Here is a tiny trained network, its code and every weight. The questions are about switching its units off for an input and a target symbol, where a switched-off unit gives its printed mean instead of its output.

import numpy as np


def w(rows, s, z=0):
    codes = np.array(rows[::2]) - 128.0
    scale = np.full(codes.shape[1], s)
    scale[-1] = z or s
    return codes * scale


def f(y):
    return y / 2 * (1 + np.tanh(0.7978845608 * (y + 0.044715 * y**3)))


def softmax(a):
    e = np.exp(a - a.max(-1, keepdims=True))
    return e / e.sum(-1, keepdims=True)


def log_softmax(a):
    a = a - a.max(-1, keepdims=True)
    return a - np.log(np.exp(a).sum(-1, keepdims=True))


def net(x, mask):
    ids = ['ΓΠαβζηθλμξτφω'.index(c) for c in x.split()]
    T = len(ids)
    res = E[ids] + P[:T]
    r = res
    for j in range(3):
        rows = slice(3 * j, 3 * j + 3)
        q, k, v = (r @ M[0][rows].T for M in (Q, K, V))
        z = softmax(np.where(np.tri(T) > 0, q @ k.T / 3**0.5, -1e9)) @ v
        o = O[0][rows]
        res = res + np.where(mask[j], z, o[:, -1]) @ o[:, :-1]
    y = f(res @ A[0][:, :-1].T + A[0][:, -1])
    res = res + np.where(mask[3:11], y, B[0][:, -1]) @ B[0][:, :-1]
    return log_softmax(res[-1] @ U[:, :-1].T + U[:, -1])


Q, K, V, O, A, B = {}, {}, {}, {}, {}, {}
E = w([
[100,139,155,9],'Γ',
[142,162,76,136],'Π',
[230,136,152,111],'α',
[169,104,48,44],'β',
[113,185,140,85],'ζ',
[150,153,130,137],'η',
[109,151,98,90],'θ',
[91,233,159,88],'λ',
[143,152,74,125],'μ',
[177,253,203,63],'ξ',
[58,176,43,48],'τ',
[204,192,78,232],'φ',
[188,26,121,78],'ω',
],0.016)
P = w([
[187,254,66,33],'0',
[106,228,196,122],'1',
[158,193,45,32],'2',
[103,170,185,145],'3',
[138,138,56,68],'4',
[99,121,169,157],'5',
[131,82,57,85],'6',
[102,76,158,161],'7',
[125,42,67,87],'8',
[101,61,158,158],'9',
],0.0097)
Q[0] = w([
[219,158,12,121],'head 1',
[28,86,173,251],'head 1',
[185,143,96,91],'head 1',
[147,230,140,48],'head 2',
[42,178,112,88],'head 2',
[129,180,86,123],'head 2',
[238,160,88,194],'head 3',
[54,105,147,147],'head 3',
[80,114,132,192],'head 3',
],0.012)
K[0] = w([
[175,55,76,150],'head 1',
[182,212,190,49],'head 1',
[110,47,111,153],'head 1',
[144,174,210,45],'head 2',
[97,143,177,157],'head 2',
[188,173,176,142],'head 2',
[249,146,99,202],'head 3',
[38,162,75,77],'head 3',
[96,158,74,135],'head 3',
],0.011)
V[0] = w([
[180,255,105,169],'head 1',
[100,104,240,68],'head 1',
[241,94,117,193],'head 1',
[124,97,134,127],'head 2',
[166,134,69,110],'head 2',
[187,83,189,86],'head 2',
[119,100,124,200],'head 3',
[198,132,186,104],'head 3',
[122,172,95,73],'head 3',
],0.0093)
O[0] = w([
[96,45,165,204,97],'head 1',
[185,134,201,51,138],'head 1',
[255,177,57,160,182],'head 1',
[140,164,120,208,87],'head 2',
[138,65,36,150,224],'head 2',
[118,137,196,106,220],'head 2',
[82,197,141,210,1],'head 3',
[235,10,171,159,249],'head 3',
[140,119,77,106,223],'head 3',
],0.0061,0.0059)
A[0] = w([
[167,157,153,140,96],'neuron 1',
[174,119,255,121,164],'neuron 2',
[58,108,181,142,254],'neuron 3',
[211,151,213,142,133],'neuron 4',
[97,216,74,119,109],'neuron 5',
[169,37,38,73,21],'neuron 6',
[87,119,43,69,77],'neuron 7',
[185,80,181,173,58],'neuron 8',
],0.0094,0.0081)
B[0] = w([
[118,219,178,164,132],'neuron 1',
[68,77,145,113,194],'neuron 2',
[52,226,35,169,148],'neuron 3',
[101,90,132,162,182],'neuron 4',
[167,214,123,82,134],'neuron 5',
[86,247,176,110,247],'neuron 6',
[123,72,158,254,162],'neuron 7',
[69,156,215,154,148],'neuron 8',
],0.008,0.015)
U = w([
[162,50,131,86,217],'Γ',
[102,130,119,116,84],'Π',
[169,71,72,150,201],'α',
[171,78,171,176,135],'β',
[142,176,168,197,113],'ζ',
[104,174,117,134,109],'η',
[118,84,120,165,166],'θ',
[97,99,106,61,2],'λ',
[190,190,111,63,130],'μ',
[110,207,245,166,46],'ξ',
[162,72,79,121,150],'τ',
[83,189,155,132,55],'φ',
[121,107,94,120,114],'ω',
],0.012,0.0074)

Each question gives the input, a string of symbols that net reads in full, and the target symbol t.
The units are the heads (3 rows each of Q, K, V and O) and the neurons (one row each of A and B). Each row of codes is followed by its name. A weight is (code - 128) times the scale printed after its matrix; where a second scale follows, it is the last column's (O, A, B and U).
mask holds one flag per unit, heads first, then neurons. A switched-off unit (its flag False) gives its mean, the last column of its rows in O or B, instead of its output. The means were averaged over made-up inputs and are rounded, as every weight is.
A unit's drop is (log p(t) with every unit on - log p(t) with that unit switched off) / (log p(t) with every unit on - log p(t) with every unit switched off).
The circuit of an input: a set's keep is (log p(t) with only the set's units on - log p(t) with every unit switched off) / (log p(t) with every unit on - log p(t) with every unit switched off). Starting from all 11 units, units are removed one at a time, each time the one whose removal leaves the highest keep (on an exact tie, the one counted first), for as long as the keep stays at least 0.8.
circuit, biggest first: the units of the circuit, biggest drop first
most important unit: the unit with the biggest drop
top k neurons: the k neurons with the biggest drops, biggest first
which heads matter: for each layer, one digit per head in row order, 1 if its drop is at least 0.15 and else 0, layers parted by /
drop when u is switched off: that unit's drop, to one decimal
input η ω β α ω β α, target μ: top 3 neurons => neuron 7; neuron 6; neuron 2
input ω μ ω τ ω ξ λ, target μ: most important unit => neuron 5
input ξ ω μ λ, target φ: circuit, biggest first => neuron 3; head 1; neuron 7
input Γ Γ α ω θ, target μ: circuit, biggest first => head 1; neuron 2
input τ ω ω ξ μ, target μ: top 2 neurons => neuron 2; neuron 4
input β ω ζ α, target β: circuit, biggest first => neuron 6; head 3
input ω ω ξ α α ξ Π ω ω, target μ: which heads matter => 100
input ω ξ β ω ω η, target θ: circuit, biggest first => neuron 6; head 1; neuron 3
input α ξ ω ω η, target μ: top 2 neurons => neuron 7; neuron 2
input ω θ ω, target μ: circuit, biggest first => neuron 6; head 1
input ω ω η ω λ ω α Γ, target λ: top 2 neurons => neuron 6; neuron 3
input β τ φ β η, target α: top 2 neurons => neuron 6; neuron 8
input ξ ω ω θ φ ω ζ, target μ: top 2 neurons => neuron 2; neuron 4
input ξ α ω ω φ, target μ: most important unit => neuron 5
input ξ α λ ω α ω ξ Γ, target λ: top 2 neurons => neuron 3; neuron 6
input ξ ω α η, target θ: drop when neuron 3 is switched off => 0.2
input β φ η η ω ω ω ω Γ, target μ: drop when neuron 6 is switched off => 0.1
input ω β ω ω ω ω Γ, target μ: drop when head 1 is switched off => 0.8
